Below is a small trained network, with its code and all its weights. Each question gives an input and a class and asks what happens when units are switched off, that is, made to give their printed mean instead of their output.

import numpy as np


def w(rows, s, z=0):
    codes = np.array(rows[::2]) - 128.0
    scale = np.full(codes.shape[1], s)
    scale[-1] = z or s
    return codes * scale


def norm(h):
    return h / np.sqrt((h * h).mean(-1, keepdims=True) + 1e-5)


def f(y):
    return np.maximum(y, 0)


def log_softmax(a):
    a = a - a.max(-1, keepdims=True)
    return a - np.log(np.exp(a).sum(-1, keepdims=True))


def net(x, mask):
    res = np.array(x, float).reshape(1, 6) / 4 @ E
    u = 0
    for l in range(4):
        y = f(norm(res) @ A[l][:, :-1].T + A[l][:, -1])
        res = res + np.where(mask[u : u + 13], y, B[l][:, -1]) @ B[l][:, :-1]
        u += 13
    return log_softmax(norm(res)[-1] @ U[:, :-1].T + U[:, -1])


A, B = {}, {}
E = w([
[93,165,164,116,73,81,119,48,204,83,79,235],'x0',
[133,71,69,151,97,136,38,141,253,246,69,95],'x1',
[144,214,144,91,158,104,64,176,168,56,71,58],'x2',
[128,247,153,105,158,204,131,255,85,249,94,230],'x3',
[148,170,51,156,99,50,63,140,104,119,208,167],'x4',
[113,68,233,107,214,9,143,212,202,157,220,155],'x5',
],0.0068)
A[0] = w([
[136,72,111,126,108,98,119,60,159,46,145,103,78],'L0N1',
[124,174,47,131,111,61,55,153,95,143,196,169,21],'L0N2',
[117,167,4,138,107,172,107,51,93,97,85,124,32],'L0N3',
[114,59,212,119,121,176,170,103,151,112,68,76,98],'L0N4',
[121,115,53,128,102,67,68,103,115,86,198,127,107],'L0N5',
[113,93,159,134,164,41,124,170,189,123,191,149,83],'L0N6',
[130,190,128,129,123,149,113,175,125,169,122,200,128],'L0N7',
[125,233,151,143,143,98,52,157,178,51,103,48,39],'L0N8',
[141,147,149,121,103,82,106,27,199,86,79,253,4],'L0N9',
[126,89,67,156,107,94,57,125,203,193,86,113,21],'L0N10',
[119,52,103,152,106,144,159,48,99,192,190,210,14],'L0N11',
[152,83,81,123,147,129,117,159,59,154,180,16,34],'L0N12',
[132,162,170,156,130,91,170,122,36,27,155,150,12],'L0N13',
],0.012,0.0039)
B[0] = w([
[98,167,64,162,141,26,82,76,94,172,139,129,242],'L0N1',
[188,135,161,173,203,200,192,155,165,100,83,151,218],'L0N2',
[186,102,244,128,31,139,94,109,87,134,134,105,242],'L0N3',
[196,172,140,172,190,139,229,90,139,132,101,128,217],'L0N4',
[167,174,138,169,182,119,228,81,134,142,98,109,229],'L0N5',
[176,121,225,120,5,144,103,90,74,141,119,84,255],'L0N6',
[114,213,87,140,146,44,128,114,81,209,138,140,239],'L0N7',
[140,10,69,78,117,91,195,194,95,139,90,163,234],'L0N8',
[31,160,143,172,107,174,160,236,149,87,150,67,242],'L0N9',
[128,144,90,30,133,195,132,67,169,109,220,147,237],'L0N10',
[146,7,66,71,119,95,174,197,106,112,73,163,230],'L0N11',
[30,151,121,177,96,136,136,202,141,89,161,73,223],'L0N12',
[115,138,93,27,131,211,110,78,169,137,195,151,238],'L0N13',
],0.016,0.0091)
A[1] = w([
[75,113,137,164,149,154,101,172,164,108,127,93,24],'L1N1',
[109,99,94,166,165,69,79,48,164,122,133,90,35],'L1N2',
[161,81,91,61,136,67,106,180,137,56,78,131,73],'L1N3',
[106,124,93,152,165,58,82,83,140,108,118,98,32],'L1N4',
[140,106,86,84,122,181,68,105,243,170,176,121,53],'L1N5',
[101,118,118,43,176,191,88,78,159,78,222,165,28],'L1N6',
[150,111,95,128,117,141,85,129,226,166,96,104,80],'L1N7',
[124,114,117,145,130,125,91,124,144,116,121,144,68],'L1N8',
[165,86,250,116,115,88,60,133,151,121,168,144,41],'L1N9',
[107,137,117,154,124,154,103,171,140,108,134,101,90],'L1N10',
[66,130,132,169,126,142,105,186,147,86,148,105,53],'L1N11',
[167,123,112,117,122,131,83,74,170,112,119,148,78],'L1N12',
[120,125,170,157,206,163,147,92,187,136,33,124,3],'L1N13',
],0.014,0.0032)
B[1] = w([
[83,151,132,150,169,134,114,146,101,80,179,85,156],'L1N1',
[108,191,100,143,130,83,111,86,129,192,112,112,181],'L1N2',
[79,2,119,115,146,168,163,108,145,186,42,141,196],'L1N3',
[120,120,74,147,113,34,116,96,115,123,149,163,161],'L1N4',
[151,192,72,73,49,176,216,122,111,203,174,108,200],'L1N5',
[138,177,73,33,117,170,148,81,135,149,221,116,254],'L1N6',
[112,137,114,55,130,188,125,71,180,121,178,153,139],'L1N7',
[103,135,159,114,128,109,151,96,96,120,112,114,128],'L1N8',
[109,93,209,137,113,168,105,72,112,126,87,122,182],'L1N9',
[60,102,151,144,172,137,148,105,122,142,97,86,166],'L1N10',
[63,110,122,191,164,158,133,177,134,151,134,65,185],'L1N11',
[105,110,117,148,162,168,100,153,161,137,152,75,146],'L1N12',
[207,148,124,174,133,179,200,180,134,87,136,174,161],'L1N13',
],0.013,0.0054)
A[2] = w([
[149,189,122,82,120,93,110,154,151,60,96,154,122],'L2N1',
[130,161,78,189,122,59,102,102,141,149,137,149,49],'L2N2',
[147,109,212,135,111,92,103,126,142,128,158,130,74],'L2N3',
[137,135,116,169,63,173,63,91,118,115,76,142,47],'L2N4',
[208,158,135,180,173,143,159,108,177,80,116,157,51],'L2N5',
[60,157,153,135,79,106,116,140,221,84,112,171,84],'L2N6',
[114,192,117,139,173,72,7,165,129,178,112,210,50],'L2N7',
[133,116,199,127,124,77,114,148,169,152,170,142,57],'L2N8',
[198,173,130,174,183,139,156,107,171,109,104,157,51],'L2N9',
[136,139,136,65,164,114,89,115,120,43,182,165,55],'L2N10',
[140,128,128,138,124,46,99,100,152,93,131,85,39],'L2N11',
[179,129,163,148,52,160,35,119,104,98,93,121,1],'L2N12',
[113,109,98,184,169,149,55,169,125,123,172,82,43],'L2N13',
],0.016,0.0029)
B[2] = w([
[111,8,155,149,125,182,158,93,127,162,166,124,145],'L2N1',
[131,185,128,146,161,105,95,94,175,137,72,180,253],'L2N2',
[184,144,177,105,134,134,81,145,168,122,102,81,210],'L2N3',
[120,107,234,79,225,122,90,132,250,129,125,92,176],'L2N4',
[206,192,169,176,189,59,211,192,135,84,113,183,221],'L2N5',
[98,107,108,176,163,183,93,192,151,111,175,51,165],'L2N6',
[79,175,97,196,143,125,53,13,208,251,11,183,209],'L2N7',
[164,109,121,120,147,244,85,100,149,53,63,76,167],'L2N8',
[209,154,138,197,133,98,224,152,85,42,146,143,227],'L2N9',
[124,151,124,64,123,173,164,112,238,176,165,136,186],'L2N10',
[87,145,133,142,171,152,78,102,122,228,43,155,216],'L2N11',
[183,106,253,73,147,125,73,117,166,136,102,45,224],'L2N12',
[70,156,169,147,98,119,157,165,232,62,123,112,176],'L2N13',
],0.014,0.0037)
A[3] = w([
[91,100,89,157,145,49,100,42,118,65,145,113,45],'L3N1',
[160,88,215,131,71,140,39,115,80,101,108,102,11],'L3N2',
[130,1,101,126,121,111,118,151,137,106,123,221,32],'L3N3',
[83,135,160,64,180,117,83,80,72,61,183,193,23],'L3N4',
[96,166,147,128,93,128,166,148,177,78,110,159,92],'L3N5',
[135,128,125,107,108,83,98,153,166,101,140,148,81],'L3N6',
[130,80,105,177,85,166,120,133,93,132,150,186,71],'L3N7',
[27,126,120,185,123,140,100,242,100,83,177,89,73],'L3N8',
[159,143,80,73,113,140,89,120,139,134,178,117,46],'L3N9',
[170,101,111,77,162,108,137,125,142,105,124,143,37],'L3N10',
[152,7,53,81,104,81,99,184,105,87,76,170,54],'L3N11',
[164,99,183,116,133,136,75,130,98,149,125,97,7],'L3N12',
[90,181,99,163,149,117,51,106,81,160,101,217,115],'L3N13',
],0.016,0.0019)
B[3] = w([
[141,142,157,173,92,193,60,192,145,219,60,246,187],'L3N1',
[203,110,199,81,136,54,45,123,172,97,138,169,238],'L3N2',
[90,128,73,47,164,62,117,208,68,142,43,90,186],'L3N3',
[189,116,31,116,60,184,165,195,208,169,161,29,154],'L3N4',
[153,92,97,177,200,127,43,109,68,105,177,97,207],'L3N5',
[122,138,134,110,147,167,105,116,106,134,116,69,128],'L3N6',
[96,153,152,74,246,107,116,91,232,117,90,60,156],'L3N7',
[32,133,137,235,93,154,48,134,143,49,148,135,254],'L3N8',
[116,148,77,82,103,93,116,104,89,106,200,155,224],'L3N9',
[94,144,163,139,120,105,82,139,77,114,134,103,172],'L3N10',
[55,76,102,55,252,55,117,177,90,112,77,157,219],'L3N11',
[165,85,154,113,85,140,50,103,132,73,126,158,204],'L3N12',
[120,71,96,220,75,79,111,44,164,168,74,137,227],'L3N13',
],0.016,0.0077)
U = w([
[141,166,44,20,67,202,145,81,142,176,247,112,88],'0',
[214,90,238,90,82,128,26,105,154,110,116,111,216],'1',
[105,168,70,226,115,90,85,75,149,241,59,182,233],'2',
[7,124,113,215,119,188,84,195,142,57,180,64,16],'3',
[92,37,72,33,197,72,160,205,76,121,65,126,245],'4',
[238,189,140,196,187,139,238,156,91,81,153,148,2],'5',
[139,160,105,126,107,37,113,145,96,92,176,159,140],'6',
],0.011,0.00078)

Each question gives the input, the list of numbers given to net, and the class t.
The units are the neurons (one row each of A and B). Each row of codes is followed by its name. A weight is (code - 128) times the scale printed after its matrix; where a second scale follows, it is the last column's (A, B and U).
mask holds one flag per neuron, layer by layer. A switched-off neuron (its flag False) gives its mean, the last column of its row in B, instead of its output. The means were averaged over made-up inputs and are rounded, as every weight is.
A unit's drop is (log p(t) with every unit on - log p(t) with that unit switched off) / (log p(t) with every unit on - log p(t) with every unit switched off).
The circuit of an input: a set's keep is (log p(t) with only the set's units on - log p(t) with every unit switched off) / (log p(t) with every unit on - log p(t) with every unit switched off). Starting from the 12 units with the biggest drops (on a tie, the unit counted first), units are removed one at a time, each time the one whose removal leaves the highest keep (on an exact tie, the one counted first), for as long as the keep stays at least 0.8.
units of the circuit, in order: the units of the circuit, biggest drop first
most important unit: the unit with the biggest drop
top k neurons: the k neurons with the biggest drops, biggest first
top k neurons in layer l: the k neurons of layer l with the biggest drops, biggest first
input [-6,2,-6,0,-3,1], class 3: most important unit	L0N12
input [8,3,5,2,8,0], class 3: top 3 neurons	(L0N9 L0N4 L3N8)
input [-3,3,-5,4,6,-4], class 5: top 3 neurons	(L0N2 L0N8 L0N6)
input [8,-5,4,7,8,-2], class 3: top 4 neurons	(L0N9 L0N1 L0N4 L0N2)
input [8,-2,-3,-8,6,8], class 1: top 4 neurons	(L0N6 L0N7 L0N12 L2N3)
input [8,-1,4,6,4,-8], class 1: top 2 neurons	(L0N3 L0N12)
input [3,7,0,-4,-7,-2], class 0: top 3 neurons	(L0N10 L0N5 L0N2)
input [-3,6,5,0,-4,-3], class 0: top 2 neurons	(L0N10 L0N11)
input [8,6,-5,7,-2,0], class 3: top 2 neurons in layer 0	(L0N9 L0N1)
input [8,-6,3,6,5,-1], class 3: top 2 neurons	(L0N9 L0N10)
input [0,-4,0,4,-4,-5], class 1: top 2 neurons	(L0N10 L0N3)
input [8,2,5,-8,-8,-1], class 2: top 2 neurons	(L0N1 L0N2)
input [6,-5,-7,2,6,-4], class 4: top 4 neurons	(L0N11 L0N12 L0N10 L0N4)
input [-6,8,5,-5,-3,-8], class 0: top 3 neurons	(L0N10 L0N6 L1N5)
input [1,7,4,-5,-8,-6], class 5: top 2 neurons	(L0N4 L0N13)
input [-4,-5,2,-1,7,-3], class 5: units of the circuit, in order	(L0N2)
input [-3,7,-7,1,-6,7], class 0: top 4 neurons in layer 0	(L0N10 L0N8 L0N3 L0N2)
input [-1,-5,8,-5,-2,7], class 4: top 4 neurons	(L0N8 L0N3 L1N3 L3N11)
input [4,-2,0,-8,-7,6], class 2: top 2 neurons in layer 0	(L0N1 L0N3)
input [-6,-8,-5,2,5,3], class 0: most important unit	L0N13
input [-3,3,-6,-7,5,-7], class 1: top 2 neurons in layer 0	(L0N3 L0N7)
input [4,-5,-4,-6,-7,3], class 5: top 4 neurons in layer 0	(L0N4 L0N7 L0N10 L0N12)
input [-6,5,-2,-1,2,-1], class 3: top 2 neurons in layer 0	(L0N12 L0N13)
input [7,-7,3,4,-7,5], class 0: top 3 neurons in layer 0	(L0N13 L0N12 L0N5)
input [5,-7,-6,-6,-8,6], class 5: top 3 neurons in layer 1	(L1N6 L1N5 L1N3)
input [-4,-3,-2,-2,0,-4], class 1: top 3 neurons in layer 0	(L0N3 L0N9 L0N10)
input [4,5,2,6,5,8], class 1: most important unit	L0N6
input [7,-1,-2,-8,4,-1], class 2: top 2 neurons in layer 0	(L0N1 L0N5)
